Below is a small trained network, with its code and all its weights. Each question gives an input and a target symbol and asks what happens when units are switched off, that is, made to give their printed mean instead of their output.

import numpy as np


def w(rows, s, z=0):
    codes = np.array(rows[::2]) - 128.0
    scale = np.full(codes.shape[1], s)
    scale[-1] = z or s
    return codes * scale


def f(y):
    return np.maximum(y, 0)


def softmax(a):
    e = np.exp(a - a.max(-1, keepdims=True))
    return e / e.sum(-1, keepdims=True)


def log_softmax(a):
    a = a - a.max(-1, keepdims=True)
    return a - np.log(np.exp(a).sum(-1, keepdims=True))


def net(x, mask):
    ids = ['ΔΦΨεητ'.index(c) for c in x.split()]
    T = len(ids)
    res = E[ids] + P[:T]
    q, k, v = (res @ M[0].T for M in (Q, K, V))
    z = softmax(np.where(np.tri(T) > 0, q @ k.T / 4**0.5, -1e9)) @ v
    res = res + np.where(mask[0], z, O[0][:, -1]) @ O[0][:, :-1]
    y = f(res @ A[0][:, :-1].T + A[0][:, -1])
    res = res + np.where(mask[1:9], y, B[0][:, -1]) @ B[0][:, :-1]
    return log_softmax(res[-1] @ U[:, :-1].T + U[:, -1])


Q, K, V, O, A, B = {}, {}, {}, {}, {}, {}
E = w([
[154,93,119,146],'Δ',
[188,73,208,140],'Φ',
[168,75,162,169],'Ψ',
[131,125,58,99],'ε',
[117,133,131,22],'η',
[28,121,174,8],'τ',
],0.014)
P = w([
[69,101,95,161],'0',
[153,97,73,60],'1',
[149,125,211,147],'2',
[123,253,156,163],'3',
[152,156,30,42],'4',
[152,134,248,170],'5',
],0.015)
Q[0] = w([
[130,7,88,66],'h0',
[132,169,125,138],'h0',
[178,181,133,134],'h0',
[132,71,117,140],'h0',
],0.019)
K[0] = w([
[42,7,108,175],'h0',
[206,157,147,140],'h0',
[135,211,116,149],'h0',
[86,95,74,151],'h0',
],0.013)
V[0] = w([
[243,90,209,24],'h0',
[155,97,38,12],'h0',
[142,178,52,63],'h0',
[231,130,46,251],'h0',
],0.013)
O[0] = w([
[126,7,179,161,136],'h0',
[165,138,204,100,107],'h0',
[159,131,147,57,73],'h0',
[220,131,34,194,4],'h0',
],0.016,0.0048)
A[0] = w([
[76,183,245,249,113],'n0',
[222,37,111,7,172],'n1',
[204,68,193,129,133],'n2',
[35,91,85,182,252],'n3',
[2,183,128,203,2],'n4',
[7,197,143,126,209],'n5',
[66,140,199,228,40],'n6',
[250,177,141,56,25],'n7',
],0.0096,0.0037)
B[0] = w([
[47,216,79,54,255],'n0',
[9,117,219,193,214],'n1',
[219,109,83,185,234],'n2',
[204,168,222,133,238],'n3',
[68,21,209,123,192],'n4',
[247,152,54,176,243],'n5',
[60,105,47,96,220],'n6',
[126,67,80,79,211],'n7',
],0.013,0.015)
U = w([
[114,204,39,254,104],'Δ',
[56,72,154,141,148],'Φ',
[207,64,131,159,254],'Ψ',
[143,74,11,155,76],'ε',
[163,197,156,96,59],'η',
[85,105,89,71,141],'τ',
],0.0083,0.0054)

Each question gives the input, a string of symbols that net reads in full, and the target symbol t.
The units are the heads (4 rows each of Q, K, V and O) and the neurons (one row each of A and B). Each row of codes is followed by its name. A weight is (code - 128) times the scale printed after its matrix; where a second scale follows, it is the last column's (O, A, B and U).
mask holds one flag per unit, heads first, then neurons. A switched-off unit (its flag False) gives its mean, the last column of its rows in O or B, instead of its output. The means were averaged over made-up inputs and are rounded, as every weight is.
A unit's drop is (log p(t) with every unit on - log p(t) with that unit switched off) / (log p(t) with every unit on - log p(t) with every unit switched off).
The circuit of an input: a set's keep is (log p(t) with only the set's units on - log p(t) with every unit switched off) / (log p(t) with every unit on - log p(t) with every unit switched off). Starting from all 9 units, units are removed one at a time, each time the one whose removal leaves the highest keep (on an exact tie, the one counted first), for as long as the keep stays at least 0.8.
units of the circuit, in order: the units of the circuit, biggest drop first
unit that matters most: the unit with the biggest drop
top k neurons: the k neurons with the biggest drops, biggest first
input η τ Δ, target τ: unit that matters most	n0
input Ψ Ψ Ψ Δ ε τ, target τ: top 4 neurons	n0, n6, n1, n5
input τ η Φ Φ η Δ, target Φ: units of the circuit, in order	h0, n1
input Φ η η τ Δ, target Ψ: top 4 neurons	n0, n3, n1, n6
input η Ψ Ψ Φ Δ, target Φ: units of the circuit, in order	n1, h0
input η τ Δ τ Δ η, target τ: top 3 neurons	n0, n6, n3
input Φ η ε, target Φ: units of the circuit, in order	h0, n5
input Φ Φ Δ ε ε, target Ψ: units of the circuit, in order	h0, n0, n3
input Φ τ η Φ Δ, target Ψ: top 2 neurons	n0, n1
input Φ Φ η ε Φ τ, target τ: units of the circuit, in order	n0, n6, h0
input Φ Ψ Δ, target Δ: top 3 neurons	n7, n4, n0
input η Φ η Φ Φ Φ, target ε: top 4 neurons	n2, n6, n1, n0
input Δ Φ Φ, target ε: top 2 neurons	n1, n3
input Φ Φ Δ, target ε: top neuron	n6
input Ψ τ η Φ τ Φ, target τ: top 2 neurons	n0, n6
input ε τ Ψ, target τ: units of the circuit, in order	n0, n3, h0
input Φ Δ Ψ, target Δ: top 4 neurons	n7, n4, n0, n2
input η Φ η Φ Φ, target Φ: top 2 neurons	n1, n3
input ε Δ Φ Ψ Φ, target τ: top 2 neurons	n7, n5
input η Φ Ψ Ψ ε ε, target Ψ: units of the circuit, in order	h0, n0
input τ η ε τ Φ η, target τ: units of the circuit, in order	n0, h0, n6
input τ η ε ε Ψ, target η: unit that matters most	n5
input Φ Δ Δ τ ε Δ, target τ: units of the circuit, in order	n3, n0
